Here is a tiny trained network, its code and every weight. The questions are about switching its units off for an input and a class, where a switched-off unit gives its printed mean instead of its output.

import numpy as np


def w(rows, s, z=0):
    codes = np.array(rows[::2]) - 128.0
    scale = np.full(codes.shape[1], s)
    scale[-1] = z or s
    return codes * scale


def f(y):
    return np.maximum(y, 0)


def log_softmax(a):
    a = a - a.max(-1, keepdims=True)
    return a - np.log(np.exp(a).sum(-1, keepdims=True))


def net(x, mask):
    res = np.array(x, float).reshape(1, 4) / 4 @ E
    y = f(res @ A[0][:, :-1].T + A[0][:, -1])
    res = res + np.where(mask, y, B[0][:, -1]) @ B[0][:, :-1]
    return log_softmax(res[-1] @ U[:, :-1].T + U[:, -1])


A, B = {}, {}
E = w([
[127,158,158,1],'x0',
[69,24,137,112],'x1',
[95,152,216,170],'x2',
[44,188,77,127],'x3',
],0.013)
A[0] = w([
[157,88,131,147,202],'n0',
[58,44,96,155,108],'n1',
[156,108,29,146,58],'n2',
[173,98,72,128,49],'n3',
[253,31,195,127,123],'n4',
[50,142,101,118,191],'n5',
[154,113,59,103,102],'n6',
[86,158,92,128,144],'n7',
[100,73,101,182,122],'n8',
[35,159,53,154,119],'n9',
[68,171,114,92,114],'n10',
[110,133,164,221,102],'n11',
[150,196,160,146,3],'n12',
[168,212,107,122,100],'n13',
[177,171,104,181,84],'n14',
[132,129,150,123,97],'n15',
[127,137,42,113,42],'n16',
[191,96,144,111,124],'n17',
[202,73,159,120,111],'n18',
[164,103,80,224,71],'n19',
[163,173,107,126,42],'n20',
[115,150,186,184,93],'n21',
[89,49,156,97,170],'n22',
[99,153,189,125,78],'n23',
[148,111,71,58,59],'n24',
[138,135,167,49,28],'n25',
[191,171,141,131,130],'n26',
[113,157,213,23,12],'n27',
[75,157,205,119,107],'n28',
],0.014,0.0016)
B[0] = w([
[115,161,150,116,173],'n0',
[83,104,165,85,218],'n1',
[165,67,89,159,195],'n2',
[184,92,112,154,175],'n3',
[157,191,181,135,249],'n4',
[132,179,230,147,187],'n5',
[126,47,107,175,183],'n6',
[154,159,200,168,173],'n7',
[105,158,83,57,198],'n8',
[138,217,201,154,212],'n9',
[159,199,150,156,190],'n10',
[120,126,20,146,207],'n11',
[115,84,145,106,179],'n12',
[108,74,191,72,210],'n13',
[7,93,173,36,190],'n14',
[137,134,104,171,141],'n15',
[153,116,132,168,186],'n16',
[175,226,195,170,178],'n17',
[141,165,174,143,195],'n18',
[100,194,45,94,219],'n19',
[93,68,151,124,176],'n20',
[156,63,94,184,185],'n21',
[92,82,191,81,209],'n22',
[154,46,98,156,170],'n23',
[141,59,90,177,197],'n24',
[87,184,51,122,201],'n25',
[84,98,178,98,186],'n26',
[128,146,2,100,236],'n27',
[166,33,102,208,189],'n28',
],0.0086,0.015)
U = w([
[153,229,194,161,109],'0',
[45,66,182,4,87],'1',
[103,178,34,79,251],'2',
[171,48,101,220,60],'3',
],0.014,0.0026)

Each question gives the input, the list of numbers given to net, and the class t.
The units are the neurons (one row each of A and B). Each row of codes is followed by its name. A weight is (code - 128) times the scale printed after its matrix; where a second scale follows, it is the last column's (A, B and U).
mask holds one flag per neuron, in row order. A switched-off neuron (its flag False) gives its mean, the last column of its row in B, instead of its output. The means were averaged over made-up inputs and are rounded, as every weight is.
A unit's drop is (log p(t) with every unit on - log p(t) with that unit switched off) / (log p(t) with every unit on - log p(t) with every unit switched off).
The circuit of an input: a set's keep is (log p(t) with only the set's units on - log p(t) with every unit switched off) / (log p(t) with every unit on - log p(t) with every unit switched off). Starting from the 12 units with the biggest drops (on a tie, the unit counted first), units are removed one at a time, each time the one whose removal leaves the highest keep (on an exact tie, the one counted first), for as long as the keep stays at least 0.8.
units of the circuit, in order: the units of the circuit, biggest drop first
top k neurons: the k neurons with the biggest drops, biggest first
drop when u is switched off: that unit's drop, to one decimal
input [6,-5,4,2], class 2: top neuron	n27
input [-7,-2,-2,7], class 0: top 2 neurons	n9, n27
input [-6,-1,5,-4], class 2: units of the circuit, in order	n19, n11
input [-7,6,3,-2], class 2: units of the circuit, in order	n19, n8
input [5,2,-8,-7], class 3: top 2 neurons	n24, n6
input [-2,1,-6,6], class 0: top 3 neurons	n9, n5, n28
input [-8,4,3,-7], class 2: units of the circuit, in order	n19, n8
input [6,4,3,-4], class 2: top 2 neurons	n27, n25
input [-1,2,6,6], class 0: top 4 neurons	n9, n5, n24, n2
input [4,-7,8,-3], class 3: top 2 neurons	n28, n21
input [1,-8,-6,5], class 1: top 2 neurons	n13, n14
input [-7,-5,7,5], class 2: top 3 neurons	n19, n11, n14
input [7,-4,0,1], class 2: top 2 neurons	n27, n25
input [-7,3,-3,-5], class 2: units of the circuit, in order	n19
input [3,-4,-8,-7], class 3: top 2 neurons	n24, n6
input [-7,7,-7,4], class 1: drop when n5 is switched off	0.1
input [-8,7,0,-4], class 2: drop when n19 is switched off	0.5
input [-7,-8,8,2], class 1: drop when n13 is switched off	0.2
